Here is a tiny trained network, its code and every weight. The questions are about switching its units off for an input and a class, where a switched-off unit gives its printed mean instead of its output.

import numpy as np


def w(rows, s, z=0):
    codes = np.array(rows[::2]) - 128.0
    scale = np.full(codes.shape[1], s)
    scale[-1] = z or s
    return codes * scale


def f(y):
    return y / 2 * (1 + np.tanh(0.7978845608 * (y + 0.044715 * y**3)))


def log_softmax(a):
    a = a - a.max(-1, keepdims=True)
    return a - np.log(np.exp(a).sum(-1, keepdims=True))


def net(x, mask):
    res = np.array(x, float).reshape(1, 3) / 4 @ E
    y = f(res @ A[0][:, :-1].T + A[0][:, -1])
    res = res + np.where(mask, y, B[0][:, -1]) @ B[0][:, :-1]
    return log_softmax(res[-1] @ U[:, :-1].T + U[:, -1])


A, B = {}, {}
E = w([
[100,114,100,65,217,190,37,92,134,40,99],'x0',
[27,108,191,137,159,171,109,62,81,177,102],'x1',
[173,170,137,8,195,193,144,144,51,196,178],'x2',
],0.013)
A[0] = w([
[17,64,150,136,188,193,60,28,115,113,36,213],'n0',
[159,119,115,73,133,154,173,185,99,174,185,160],'n1',
[153,114,102,137,117,156,116,160,183,35,71,198],'n2',
[128,213,88,102,161,127,208,161,129,152,154,144],'n3',
[113,179,84,45,201,148,72,52,90,131,102,149],'n4',
[137,100,125,237,92,50,127,99,233,113,88,118],'n5',
[200,132,92,106,138,159,108,186,193,2,144,252],'n6',
[160,82,93,208,6,27,133,188,246,133,141,213],'n7',
[121,157,160,117,179,137,7,66,161,78,153,65],'n8',
[176,127,32,133,128,153,105,143,189,58,134,112],'n9',
],0.01,0.0035)
B[0] = w([
[101,28,124,170,182,134,40,169,142,185,132,202],'n0',
[169,169,143,114,126,159,156,168,62,160,117,185],'n1',
[117,107,126,145,158,126,127,157,180,138,149,178],'n2',
[133,148,162,138,113,136,123,165,108,170,126,170],'n3',
[110,125,109,124,154,143,189,190,160,85,150,188],'n4',
[92,97,113,90,148,164,183,98,144,100,201,218],'n5',
[124,94,164,140,139,146,118,214,87,172,148,203],'n6',
[102,150,3,111,169,47,105,87,194,84,105,254],'n7',
[117,183,90,106,149,116,146,162,140,98,137,170],'n8',
[105,64,132,169,145,150,93,193,155,159,78,180],'n9',
],0.013,0.027)
U = w([
[141,113,126,137,140,153,66,105,154,67,86,112],'0',
[135,179,94,141,124,73,116,158,134,153,36,86],'1',
[146,191,177,73,101,174,202,139,72,108,168,179],'2',
[115,53,200,159,124,131,71,115,105,183,112,125],'3',
[100,60,94,119,188,121,102,153,204,100,152,152],'4',
[109,153,96,97,121,97,175,34,166,90,156,120],'5',
[151,104,179,124,75,141,143,105,148,2,111,2],'6',
],0.016,0.0094)

Each question gives the input, the list of numbers given to net, and the class t.
The units are the neurons (one row each of A and B). Each row of codes is followed by its name. A weight is (code - 128) times the scale printed after its matrix; where a second scale follows, it is the last column's (A, B and U).
mask holds one flag per neuron, in row order. A switched-off neuron (its flag False) gives its mean, the last column of its row in B, instead of its output. The means were averaged over made-up inputs and are rounded, as every weight is.
A unit's drop is (log p(t) with every unit on - log p(t) with that unit switched off) / (log p(t) with every unit on - log p(t) with every unit switched off).
The circuit of an input: a set's keep is (log p(t) with only the set's units on - log p(t) with every unit switched off) / (log p(t) with every unit on - log p(t) with every unit switched off). Starting from all 10 units, units are removed one at a time, each time the one whose removal leaves the highest keep (on an exact tie, the one counted first), for as long as the keep stays at least 0.8.
units of the circuit, in order: the units of the circuit, biggest drop first
unit that matters most: the unit with the biggest drop
top k neurons: the k neurons with the biggest drops, biggest first
drop of u: that unit's drop, to one decimal
input [0,6,8], class 2: top 3 neurons	[n7, n1, n4]
input [-3,8,2], class 3: unit that matters most	n7
input [2,-6,4], class 2: units of the circuit, in order	[n0, n7]
input [7,-7,8], class 2: top 3 neurons	[n7, n1, n0]
input [-5,8,-2], class 3: top 2 neurons	[n7, n4]
input [-2,-8,5], class 2: units of the circuit, in order	[n0, n1]
input [0,2,0], class 3: top 2 neurons	[n7, n5]
input [6,-7,7], class 2: units of the circuit, in order	[n7, n0]
input [1,1,3], class 2: units of the circuit, in order	[n7, n9]
input [-8,-6,1], class 5: top 2 neurons	[n7, n0]
input [2,-7,4], class 3: top 2 neurons	[n7, n9]
input [-8,8,2], class 3: top 4 neurons	[n7, n5, n4, n8]
input [-4,7,-2], class 3: top 2 neurons	[n7, n4]
input [-2,5,2], class 3: drop of n7	0.6
input [-5,0,-8], class 5: drop of n3	0.0
input [0,2,-1], class 3: drop of n4	0.2
input [-4,5,1], class 3: drop of n7	0.5
